Below is a small trained network, with its code and all its weights. Each question gives an input and a target symbol and asks what happens when units are switched off, that is, made to give their printed mean instead of their output.

import numpy as np


def w(rows, s, z=0):
    codes = np.array(rows[::2]) - 128.0
    scale = np.full(codes.shape[1], s)
    scale[-1] = z or s
    return codes * scale


def norm(h):
    return h / np.sqrt((h * h).mean(-1, keepdims=True) + 1e-5)


def f(y):
    return y / 2 * (1 + np.tanh(0.7978845608 * (y + 0.044715 * y**3)))


def softmax(a):
    e = np.exp(a - a.max(-1, keepdims=True))
    return e / e.sum(-1, keepdims=True)


def log_softmax(a):
    a = a - a.max(-1, keepdims=True)
    return a - np.log(np.exp(a).sum(-1, keepdims=True))


def net(x, mask):
    ids = ['βγεζθξτψω'.index(c) for c in x.split()]
    T = len(ids)
    res = E[ids] + P[:T]
    u = 0
    for l in range(3):
        r = norm(res)
        for j in range(2):
            rows = slice(3 * j, 3 * j + 3)
            q, k, v = (r @ M[l][rows].T for M in (Q, K, V))
            z = softmax(np.where(np.tri(T) > 0, q @ k.T / 3**0.5, -1e9)) @ v
            o = O[l][rows]
            res = res + np.where(mask[u + j], z, o[:, -1]) @ o[:, :-1]
        u += 2
        y = f(norm(res) @ A[l][:, :-1].T + A[l][:, -1])
        res = res + np.where(mask[u : u + 4], y, B[l][:, -1]) @ B[l][:, :-1]
        u += 4
    return log_softmax(norm(res)[-1] @ U[:, :-1].T + U[:, -1])


Q, K, V, O, A, B = {}, {}, {}, {}, {}, {}
E = w([
[164,122,144],'β',
[248,44,57],'γ',
[220,171,113],'ε',
[122,220,129],'ζ',
[103,72,99],'θ',
[187,112,102],'ξ',
[187,101,107],'τ',
[149,49,182],'ψ',
[26,204,133],'ω',
],0.013)
P = w([
[111,217,138],'0',
[206,87,100],'1',
[207,122,104],'2',
[167,178,75],'3',
[203,172,191],'4',
[218,76,125],'5',
[92,242,45],'6',
[240,17,198],'7',
[216,50,132],'8',
[196,6,160],'9',
[64,136,99],'10',
[87,119,124],'11',
[153,108,127],'12',
],0.0022)
Q[0] = w([
[94,149,199],'L0H1',
[80,3,195],'L0H1',
[199,206,172],'L0H1',
[97,207,155],'L0H2',
[142,112,138],'L0H2',
[212,129,125],'L0H2',
],0.0063)
K[0] = w([
[96,112,61],'L0H1',
[85,2,97],'L0H1',
[240,146,194],'L0H1',
[98,156,108],'L0H2',
[189,125,150],'L0H2',
[129,91,185],'L0H2',
],0.0075)
V[0] = w([
[114,146,129],'L0H1',
[59,87,5],'L0H1',
[98,77,108],'L0H1',
[151,139,151],'L0H2',
[147,123,185],'L0H2',
[128,177,116],'L0H2',
],0.011)
O[0] = w([
[171,238,255,96],'L0H1',
[103,147,94,3],'L0H1',
[44,188,97,68],'L0H1',
[109,108,27,174],'L0H2',
[88,188,120,163],'L0H2',
[58,78,166,118],'L0H2',
],0.0055,0.0038)
A[0] = w([
[218,83,171,138],'L0N1',
[187,255,152,141],'L0N2',
[39,227,194,255],'L0N3',
[85,88,117,164],'L0N4',
],0.0073,0.0031)
B[0] = w([
[99,176,104,254],'L0N1',
[123,2,152,185],'L0N2',
[191,84,125,182],'L0N3',
[169,179,70,136],'L0N4',
],0.008,0.0049)
Q[1] = w([
[129,104,84],'L1H1',
[127,123,226],'L1H1',
[121,52,146],'L1H1',
[254,117,106],'L1H2',
[83,144,125],'L1H2',
[39,144,107],'L1H2',
],0.0096)
K[1] = w([
[35,172,119],'L1H1',
[145,132,122],'L1H1',
[44,70,120],'L1H1',
[186,254,200],'L1H2',
[88,184,98],'L1H2',
[130,36,103],'L1H2',
],0.0068)
V[1] = w([
[99,22,170],'L1H1',
[74,254,186],'L1H1',
[227,233,213],'L1H1',
[198,247,181],'L1H2',
[82,254,53],'L1H2',
[108,85,87],'L1H2',
],0.0059)
O[1] = w([
[147,96,136,142],'L1H1',
[130,81,109,3],'L1H1',
[125,85,152,136],'L1H1',
[2,185,165,167],'L1H2',
[79,81,104,62],'L1H2',
[221,136,74,123],'L1H2',
],0.0064,0.0055)
A[1] = w([
[183,22,26,33],'L1N1',
[91,64,102,215],'L1N2',
[139,41,86,180],'L1N3',
[133,253,11,254],'L1N4',
],0.0048,0.00086)
B[1] = w([
[39,253,108,182],'L1N1',
[146,51,89,117],'L1N2',
[152,159,82,142],'L1N3',
[96,88,215,254],'L1N4',
],0.0038,0.0029)
Q[2] = w([
[128,252,225],'L2H1',
[63,78,53],'L2H1',
[192,23,65],'L2H1',
[4,92,157],'L2H2',
[97,39,72],'L2H2',
[119,199,223],'L2H2',
],0.0038)
K[2] = w([
[123,40,24],'L2H1',
[178,105,218],'L2H1',
[109,136,44],'L2H1',
[86,140,2],'L2H2',
[177,86,20],'L2H2',
[127,170,187],'L2H2',
],0.0067)
V[2] = w([
[226,117,116],'L2H1',
[112,33,69],'L2H1',
[130,173,84],'L2H1',
[142,182,253],'L2H2',
[106,174,182],'L2H2',
[97,30,136],'L2H2',
],0.0063)
O[2] = w([
[219,114,143,218],'L2H1',
[56,47,57,67],'L2H1',
[135,187,76,137],'L2H1',
[118,160,142,252],'L2H2',
[58,130,199,164],'L2H2',
[150,1,152,64],'L2H2',
],0.0071,0.0036)
A[2] = w([
[86,2,147,212],'L2N1',
[80,136,64,204],'L2N2',
[172,203,56,249],'L2N3',
[62,143,192,175],'L2N4',
],0.0072,0.0018)
B[2] = w([
[140,3,161,138],'L2N1',
[66,139,178,134],'L2N2',
[76,116,121,254],'L2N3',
[97,119,95,158],'L2N4',
],0.007,0.0044)
U = w([
[13,221,240,203],'β',
[196,171,14,132],'γ',
[181,194,156,64],'ε',
[208,100,180,220],'ζ',
[28,169,2,160],'θ',
[144,181,74,52],'ξ',
[137,161,72,4],'τ',
[14,24,92,142],'ψ',
[120,118,149,57],'ω',
],0.0084,0.0036)

Each question gives the input, a string of symbols that net reads in full, and the target symbol t.
The units are the heads (3 rows each of Q, K, V and O) and the neurons (one row each of A and B). Each row of codes is followed by its name. A weight is (code - 128) times the scale printed after its matrix; where a second scale follows, it is the last column's (O, A, B and U).
mask holds one flag per unit, layer by layer, with each layer's heads first. A switched-off unit (its flag False) gives its mean, the last column of its rows in O or B, instead of its output. The means were averaged over made-up inputs and are rounded, as every weight is.
A unit's drop is (log p(t) with every unit on - log p(t) with that unit switched off) / (log p(t) with every unit on - log p(t) with every unit switched off).
The circuit of an input: a set's keep is (log p(t) with only the set's units on - log p(t) with every unit switched off) / (log p(t) with every unit on - log p(t) with every unit switched off). Starting from the 12 units with the biggest drops (on a tie, the unit counted first), units are removed one at a time, each time the one whose removal leaves the highest keep (on an exact tie, the one counted first), for as long as the keep stays at least 0.8.
circuit, biggest first: the units of the circuit, biggest drop first
most important unit: the unit with the biggest drop
k most important neurons: the k neurons with the biggest drops, biggest first
top k neurons in layer l: the k neurons of layer l with the biggest drops, biggest first
heads that matter: for each layer, one digit per head in row order, 1 if its drop is at least 0.15 and else 0, layers parted by /
input ψ ξ ψ, target ψ: heads that matter -> 11 / 11 / 01
input β ξ β ψ ζ ω ω ζ θ, target β: circuit, biggest first -> L0N3, L2H1
input ξ β β β θ θ ε ξ τ τ θ θ ζ, target ζ: circuit, biggest first -> L0N2, L0N3
input β ε ψ ω ξ, target β: circuit, biggest first -> L1H2, L0N3
input β β ε ω γ ψ, target β: circuit, biggest first -> L0N1, L0N3, L0N2
input γ ξ θ ψ ξ ω ξ ψ τ ψ ζ, target γ: circuit, biggest first -> L1H2, L0H1, L2H1
input γ ω θ ζ ω β ψ, target γ: most important unit -> L1H2
input ε ζ γ θ β β, target β: heads that matter -> 00 / 01 / 00
input θ γ ψ, target θ: circuit, biggest first -> L0H1, L0N4, L2H1
input θ γ θ, target θ: 2 most important neurons -> L0N2, L1N1
input θ ξ ω, target θ: 3 most important neurons -> L1N1, L0N2, L0N1
input β β ε ζ θ ψ θ θ β ξ ε, target β: heads that matter -> 10 / 01 / 11
input θ ψ ω β ψ ψ τ γ γ β β ε, target θ: 3 most important neurons -> L0N3, L0N2, L0N4
input ξ ψ θ γ ζ ω ψ β, target β: heads that matter -> 10 / 00 / 00
input ψ ω β ψ ψ ζ ω, target ψ: heads that matter -> 11 / 10 / 11
input θ ψ γ β, target θ: most important unit -> L0H1
input β τ ξ ψ ε, target β: circuit, biggest first -> L1H2, L0N3
input ω ζ ω ξ ξ β γ β ζ ω β ξ, target β: heads that matter -> 00 / 01 / 00
input ψ θ β, target ψ: 3 most important neurons -> L0N2, L0N3, L0N1
input β ξ ζ ψ, target β: most important unit -> L0H1
input ψ ω ξ γ τ ζ ζ, target ψ: heads that matter -> 01 / 01 / 10
input θ ω ξ, target θ: top 2 neurons in layer 2 -> L2N3, L2N2
input ψ ζ ω ξ ω β, target ψ: heads that matter -> 11 / 11 / 01
input γ ξ ξ ψ ξ ξ ξ ω ψ, target γ: heads that matter -> 10 / 01 / 00
input ψ ψ β β ξ θ ψ τ β ε ω β ε, target ψ: heads that matter -> 11 / 11 / 11
input ψ ζ ξ ξ β θ ζ β γ, target ψ: heads that matter -> 11 / 01 / 11
input ε ζ ε ε ζ τ ζ γ β ω γ ζ, target ζ: most important unit -> L0N2
input β β β τ ζ ζ ε β ξ ψ β θ, target β: heads that matter -> 10 / 01 / 10
input θ β θ τ ζ ψ, target θ: heads that matter -> 10 / 01 / 00
